Here is a tiny trained network, its code and every weight. The questions are about switching its units off for an input and a class, where a switched-off unit gives its printed mean instead of its output.

import numpy as np


def w(rows, s, z=0):
    codes = np.array(rows[::2]) - 128.0
    scale = np.full(codes.shape[1], s)
    scale[-1] = z or s
    return codes * scale


def norm(h):
    return h / np.sqrt((h * h).mean(-1, keepdims=True) + 1e-5)


def f(y):
    return y / 2 * (1 + np.tanh(0.7978845608 * (y + 0.044715 * y**3)))


def log_softmax(a):
    a = a - a.max(-1, keepdims=True)
    return a - np.log(np.exp(a).sum(-1, keepdims=True))


def net(x, mask):
    res = np.array(x, float).reshape(1, 3) / 4 @ E
    u = 0
    for l in range(2):
        y = f(norm(res) @ A[l][:, :-1].T + A[l][:, -1])
        res = res + np.where(mask[u : u + 14], y, B[l][:, -1]) @ B[l][:, :-1]
        u += 14
    return log_softmax(norm(res)[-1] @ U[:, :-1].T + U[:, -1])


A, B = {}, {}
E = w([
[122,138,78,104,110,76,81,56,194],'x0',
[73,253,161,255,125,138,180,71,123],'x1',
[235,154,77,194,11,82,146,130,87],'x2',
],0.0079)
A[0] = w([
[115,175,165,114,126,122,93,80,165,2],'0.n1',
[190,172,120,182,59,109,119,129,108,44],'0.n2',
[115,176,164,124,124,87,97,117,181,30],'0.n3',
[144,105,120,96,110,96,104,108,142,69],'0.n4',
[156,126,117,146,140,126,92,126,124,86],'0.n5',
[201,102,101,87,85,85,128,137,73,91],'0.n6',
[136,141,141,127,88,114,121,170,101,66],'0.n7',
[163,140,121,121,150,132,163,135,127,113],'0.n8',
[129,181,159,152,78,112,165,98,109,61],'0.n9',
[129,143,76,100,111,59,79,12,253,235],'0.n10',
[107,105,160,92,84,142,165,124,152,77],'0.n11',
[137,89,154,56,168,140,105,143,140,187],'0.n12',
[89,86,138,67,115,140,87,165,161,119],'0.n13',
[94,174,160,122,161,173,149,69,150,83],'0.n14',
],0.011,0.006)
B[0] = w([
[167,97,204,141,121,130,106,143,126,137],'0.n1',
[214,151,124,113,203,126,176,174,129,181],'0.n2',
[143,91,216,154,135,143,130,147,174,136],'0.n3',
[138,137,79,125,135,121,198,188,114,144],'0.n4',
[128,110,102,150,160,144,108,116,106,124],'0.n5',
[2,42,107,151,37,167,86,153,134,176],'0.n6',
[154,76,155,193,155,124,80,92,192,132],'0.n7',
[137,92,168,81,159,138,114,109,165,127],'0.n8',
[172,184,155,143,176,174,134,54,172,165],'0.n9',
[110,186,88,66,139,22,90,78,125,255],'0.n10',
[152,122,123,131,112,129,125,109,128,124],'0.n11',
[222,218,150,178,173,141,185,100,131,201],'0.n12',
[197,191,125,188,165,144,137,104,141,182],'0.n13',
[58,88,189,108,37,109,117,108,57,171],'0.n14',
],0.0077,0.014)
A[1] = w([
[96,181,154,172,97,111,153,114,114,109],'1.n1',
[108,114,67,174,132,117,124,123,173,7],'1.n2',
[99,86,76,96,73,103,104,135,133,8],'1.n3',
[6,128,149,73,93,71,90,111,147,111],'1.n4',
[113,25,100,153,98,194,114,161,128,1],'1.n5',
[63,113,182,132,131,137,121,89,113,78],'1.n6',
[161,139,195,180,114,241,180,127,111,174],'1.n7',
[14,112,174,135,119,156,123,138,90,21],'1.n8',
[78,87,187,143,59,192,154,133,86,73],'1.n9',
[108,104,57,113,102,95,99,108,123,67],'1.n10',
[105,85,71,110,105,123,114,120,122,58],'1.n11',
[103,169,106,107,171,100,91,95,119,140],'1.n12',
[134,152,127,97,165,127,113,114,158,44],'1.n13',
[136,71,139,160,100,167,142,186,148,33],'1.n14',
],0.013,0.0039)
B[1] = w([
[158,107,102,76,127,117,104,123,131,183],'1.n1',
[113,159,95,66,130,117,75,151,116,130],'1.n2',
[89,70,102,46,164,163,112,188,77,158],'1.n3',
[131,55,235,222,189,255,108,198,79,214],'1.n4',
[137,172,153,205,64,128,67,45,219,163],'1.n5',
[87,122,91,107,98,98,109,141,84,168],'1.n6',
[114,37,132,123,161,168,137,209,114,250],'1.n7',
[148,163,80,60,99,38,143,98,152,174],'1.n8',
[138,188,10,118,118,109,139,112,215,183],'1.n9',
[68,126,112,102,158,156,213,165,122,167],'1.n10',
[71,127,119,91,148,125,137,149,95,147],'1.n11',
[167,139,109,129,61,112,149,97,151,212],'1.n12',
[147,111,82,152,17,117,150,138,123,159],'1.n13',
[116,179,151,177,67,141,100,28,177,153],'1.n14',
],0.0099,0.012)
U = w([
[215,67,175,162,209,214,201,200,121,245],'0',
[44,75,37,35,138,129,137,202,92,161],'1',
[223,230,79,100,130,51,148,51,147,217],'2',
[66,100,250,136,108,103,62,86,66,24],'3',
[118,109,82,187,46,187,96,95,243,7],'4',
],0.017,0.0016)

Each question gives the input, the list of numbers given to net, and the class t.
The units are the neurons (one row each of A and B). Each row of codes is followed by its name. A weight is (code - 128) times the scale printed after its matrix; where a second scale follows, it is the last column's (A, B and U).
mask holds one flag per neuron, layer by layer. A switched-off neuron (its flag False) gives its mean, the last column of its row in B, instead of its output. The means were averaged over made-up inputs and are rounded, as every weight is.
A unit's drop is (log p(t) with every unit on - log p(t) with that unit switched off) / (log p(t) with every unit on - log p(t) with every unit switched off).
The circuit of an input: a set's keep is (log p(t) with only the set's units on - log p(t) with every unit switched off) / (log p(t) with every unit on - log p(t) with every unit switched off). Starting from the 12 units with the biggest drops (on a tie, the unit counted first), units are removed one at a time, each time the one whose removal leaves the highest keep (on an exact tie, the one counted first), for as long as the keep stays at least 0.8.
units of the circuit, in order: the units of the circuit, biggest drop first
most important unit: the unit with the biggest drop
k most important neurons: the k neurons with the biggest drops, biggest first
k most important neurons of layer l: the k neurons of layer l with the biggest drops, biggest first
drop when u is switched off: that unit's drop, to one decimal
input [0,6,3], class 0: units of the circuit, in order => (0.n10)
input [-1,-6,1], class 4: 2 most important neurons of layer 0 => (0.n6, 0.n10)
input [8,1,-8], class 3: 3 most important neurons => (1.n4, 0.n14, 0.n2)
input [-4,6,-1], class 1: 2 most important neurons => (0.n10, 1.n7)
input [-4,-8,-1], class 0: 2 most important neurons of layer 0 => (0.n12, 0.n10)
input [4,-4,0], class 2: 2 most important neurons => (0.n12, 0.n13)
input [-2,-1,3], class 4: 2 most important neurons of layer 0 => (0.n10, 0.n6)
input [-3,-7,7], class 4: 2 most important neurons => (0.n10, 1.n5)
input [-3,-1,7], class 4: 2 most important neurons of layer 0 => (0.n6, 0.n10)
input [7,2,-7], class 3: 2 most important neurons => (1.n4, 0.n14)
input [0,-3,-8], class 0: 2 most important neurons of layer 0 => (0.n10, 0.n12)
input [-7,7,0], class 1: 2 most important neurons of layer 1 => (1.n7, 1.n4)
input [-2,6,5], class 0: drop when 0.n12 is switched off => 0.0
input [-6,-8,7], class 4: drop when 0.n10 is switched off => 0.1
input [-5,-2,7], class 4: most important unit => 0.n6
input [-3,-4,-6], class 0: drop when 0.n10 is switched off => 3.3
